In the rows, zero is written as 128.
Each row has a class, written after it.
[128 109 116 116 138 161 116 154 107 143 149 136 129 130 143 124 126  82
 130 137 144 139 127 151 134 120 131 130 135 123 121 127 112 143 138 126
 122 132 115 141 145 139 109 158 131 145 144 159 122 147 120 136]  P
[126  97 113 117 127 145 128 158  91 134 141 138 138 144 142 133  98  73
  99 143 150 151 127 142 142 124 131 132 129 123 120 132 123 148 125 130
 119 121 131 145 129 131 120 158 130 150 131 137 123 141 119 145]  R
[118 123 130 105 138 114 121 141 104 138 119 134 143 136 133 133 144 130
 113 131 149 131 120 143 143 133 119 143 128 123 125 120 121 130 118 111
 127 126 101 147 139 128 123 146 125 141 126 130 130 149 130 107]  M
[121 102 112 121 118 130 129 165 103 142 141 149 193 147 135 137 140  87
  94 132 148 142 125 131 120 129 141 127 136 113 106 112 124 136 145 123
 121 110 117 151 136 130 118 156 121 150 135 145 127 132 122 143]  P
[136 113 123 127 128 148 121 150 114 134 152 134 116 134 132 134 132  78
 126 138 139 139 120 126 112 125 147 128 135 123 124 138 117 139 150 131
 111 125 124 129 130 136 113 126 133 136 131 145 116 136 122 151]  R
[118  87 131  89 150 118 135 160  91 135 152 130 146 139 136 124 153 104
 105 113 152 148 137 149 131 123 117 148 126 122 131 110 126 153 139 120
 130 127 107 161 135 128 127 168 116 150 137 125 139 167 136 118]  M
[130 100 118 115 134 153 123 157  95 139 151 133 129 110 142 133 140  72
 119 140 157 147 128 146 133 118 130 136 128 123 120 146 111 140 153 140
 114 132 115 146 145 123 113 164 128 140 142 150 115 146 124 142]  R
[133 104 102 114 128 153 134 179  79 143 153 140 133 150 147 135 149  57
 110 135 157 151 129 149 131 119 133 120 135 119 123 135 123 145 146 125
 102 165 137 149 139 126 119 166 124 157 153 164 127 144 122 130]  P
[123 124 104 118 144 147 122 134  86 145 111 144 148 132 155 141 129 119
 115 126 131 126 134 188 136 127 132 140 119 130 123 158 110 136 149 116
 130 116 125 154 126 130 120 175 150 150 131 131 111 131 143 120]  E
[131  95 106 111 126 137 118 163  86 139 166 154 135 149 137 132 147  77
 102 127 154 145 126 167 131 130 126 139 131 113 119 106 117 151 130 108
 115 110 104 163 161 127 113 172 130 144 149 155 130 150 120 135]  P
[133 101 126 120 128 156 116 176 105 143 162 134 126 147 141 135 125  58
 123 142 151 146 128 161 126 118 139 130 136 122 118 133  99 148 142 124
 125 126 125 154 141 131 111 164 122 147 145 153 117 154 115 150]  P
[113 122 114 115 151 131 124 145 101 142 133 140 151 139 142 111 147 120
 101 140 143 123 128 167 144 126 117 136 128 125 126 119 119 148 143 119
 127 113 123 160 129 130 135 153 136 145 122 121 128 145 138 116]  M
[115 113 102 125 128 130 121 146 113 142 120 140 144 141 133 130 144 121
  94 123 143 150 129 148 127 133 116 132 131 119 117 111 129 141 130 114
 121 120 130 153 126 133 130 154 129 141 125 148 130 137 140 126]  E
[126 103 109 116 128 148  94 161  98 130 152 142 135 139 133 135 142  80
 121 133 131 135 124 155 140 126 136 134 135 118 121 148 114 134 140 115
 130 126 117 149 141 132 125 152 124 143 151 148 118 138 123 139]  P
[113 128  96 123 148 151 113 140  92 157 121 148 153 141 161 128 132 122
 103 131 113 113 129 193 148 124 119 138 117 128 110 155 110 133 137 113
 125 121 120 152  95 128 122 182 148 152 128 130 122 131 140 119]  E
[119  80 100 110 149 131 107 167  86 150 149 150 151 134 149 127 148  94
  97 133 149 128 133 161 141 125 128 142 125 120 116 103 117 152 123 111
 117 116 106 164 139 132 121 169 126 158 118 132 137 160 132 126]  M
[122 107 106 129 128 175 131 155  71 146 127 154 142 142 164 147 136  70
  98 140 138 125 127 168 135 114 155 128 129 126 120 157 121 145 161 127
 113 123 128 165 126 129 117 193 144 161 134 153 110 145 146 136]  E
[126 106 107 122 128 146 124 160  95 153 152 163 139 143 150 134 138  80
 107 133 145 144 125 159 133 151 130 127 134 116 115 115 103 140 133 103
 126 124 116 158 139 132 104 161 124 143 148 150 126 140 119 134]  F
[113 120 114 128 127 134 122 157 112 147 143 150 132 140 132 131 136 105
 107 132 146 137 125 159 133  83 125   4 132 112 121 105 118 136 124 105
 130 116 113 147 150 133 122 153 125 138 130 139 130 135 119 126]  F
[128 102 116 113 137 136 128 161  89 143 169 134 135 145 134 153 136  88
  92 133 145 148 114 140 135 123 138 133 125 122 115 128 119 151 129 130
 116 122 120 149 137 128 107 142 132 155 141 144 132 149 126 136]  P
[115 107  96 134 109 143 117 167  94 151 145 173 142 152 131 144 141 100
  89 140 144 139 119 170 149 151 116 131 133 100 111 113 112 137 126  88
 121 109 111 163 152 128 117 164 121 146 150 153 138 136 115 129]  F
[123 103 106 126 127 152 124 160  96 146 140 164 139 159 148 135 142  70
  96 131 157 137 115 167 125 129 130 142 126 118 116 129 106 140 147 115
 118 127 118 158 148 119 110 181 130 150 148 173 121 130 118 134]  P
[112 110 120 118 141 119 128 147  93 133 141 138 141 127 142 134 138 116
 100 127 145 138 126 149 136 127 124 135 137 122 132 100 123 138 110 115
 113 142 103 160 128 137 132 157 127 143 125 124 136 145 137 121]  M
[116 118 117 112 134 133 125 156 102 140 149 137 138 138 138 119 140  96
 122 129 140 140 126 153 131 130 119 137 131 121 125 118 119 143 155 112
 118 121 114 153 141 122 121 153 127 136 128 132 125 148 123 134]  M
[139 108 125 118 131 126 117 152 114 142 146 125 127 182 123 114 129 110
 131 124 135 141 126 149 125 122 128 126 132 124 125 123 111 142 134 123
 119 128 121 141 165 129 115 144 121 136 149 133 126 138 117 142]  F
[125  96 110 116 118 141 122 171  95 143 161 149 142 141 131 137 145  76
 100 135 156 148 130 150 118 137 142 129 135 103 126 107 126 138 133 118
 115 119 110 159 149 133 112 158 120 149 143 160 131 151 120 147]  P
[131 122 126 135 125 144 137 139 112 136 126 134 134 135 140 133 126 104
 114 139 134 149 126 142 125 129 146  99 127 126 138 138 122 131 148 174
 123 134 136 133 129 126 128 141 122 142 127 150 119 121 130 136]  E
[130 112 100 128 122 157 131 152 103 132 140 152 126 139 137 135 132  80
 119 128 145 142 123 149 128 125 147 126 132 123 110 145 118 134 140 132
 120 129 127 137 138 129 116 149 126 142 132 152 124 131 123 140]  R
[123 113 114 113 136 139 117 157  99 140 148 139 133 142 144 136 132  85
 125 133 142 131 124 152 134 126 134 134 123 125 121 136 121 148 139 124
 115 126 118 142 151 130 114 157 133 147 139 140 123 140 127 137]  P
[128 102 115 121 136 161 126 161  85 147 139 141 137 136 152 134 126  82
 116 135 144 132 130 153 134 123 139 132 134 129 121 147 142 121 146 139
 125 128 124 145 128 130 124 162 136 136 105 153 117 139 130 139]  R
[130 105 106 105 134 143 120 169  87 147 166 150 137 150 152 128 126  68
 116 125 152 143 125 181 140 124 136 130 137 117 116 127 104 143 143 112
 116 117 104 155 154 129 109 170 135 146 141 154 120 146 119 143]  P
[134 112 123 104 132 139 124 153 103 139 146 125 131 137 137 123 169  90
 130 142 140 129 128 142 137 122 118 135 115 131 130 143 117 139 153 142
 115 134 131 138 121 125 121 152 130 146 139 140 117 144 126 137]  R
[113  99 105 100 157 146 125 167  57 155 143 150 165 154 169 139 159  93
  78 132 150 142 124 155 145 127 129 130 128 112 126 119 111 157 129 117
 120 109 106 194 128 132 121 190 134 163 139 142 132 164 137 109]  M
[138 123 115 130 122 142 131 153 120 132 138 144 125 137 128 133 132 101
 119 133 140 141 120 150 117 131 132 125 141 117 113 128 120 135 139 113
 126 118 118 140 139 128 124 141 124 138 132 152 150 157 117 139]  P
[123 119 146  79 177 123 116 152  78 126 169 107 140 135 145 117 138 103
 122 147 137 142 138 131 162 106 121 149 122 138 126 137 110 162 139 151
 104 129 121 150 111 125 127 157 125 155 129 126 129 175 163 117]  E
[130 107 127 124 126 145 134 150 103 138 143 143 128 137 138 135 140  91
 118 129 139 145 134 129 123 132 141 123 129 126 129 132 125 137 146 145
 111 123 123 171 136 129 146 153 143 143 134 146 126 141 121 133]  R
[124  82 100 121  79 145 122 174  93 133 177 158 144 133 139 138 143  74
  97 136 162 149 123 152 120 133 134 131 127 120 109 127 123 139 131 114
 129 115 111 158 146 123 130 167 128 146 132 145 126 133 127 122]  F
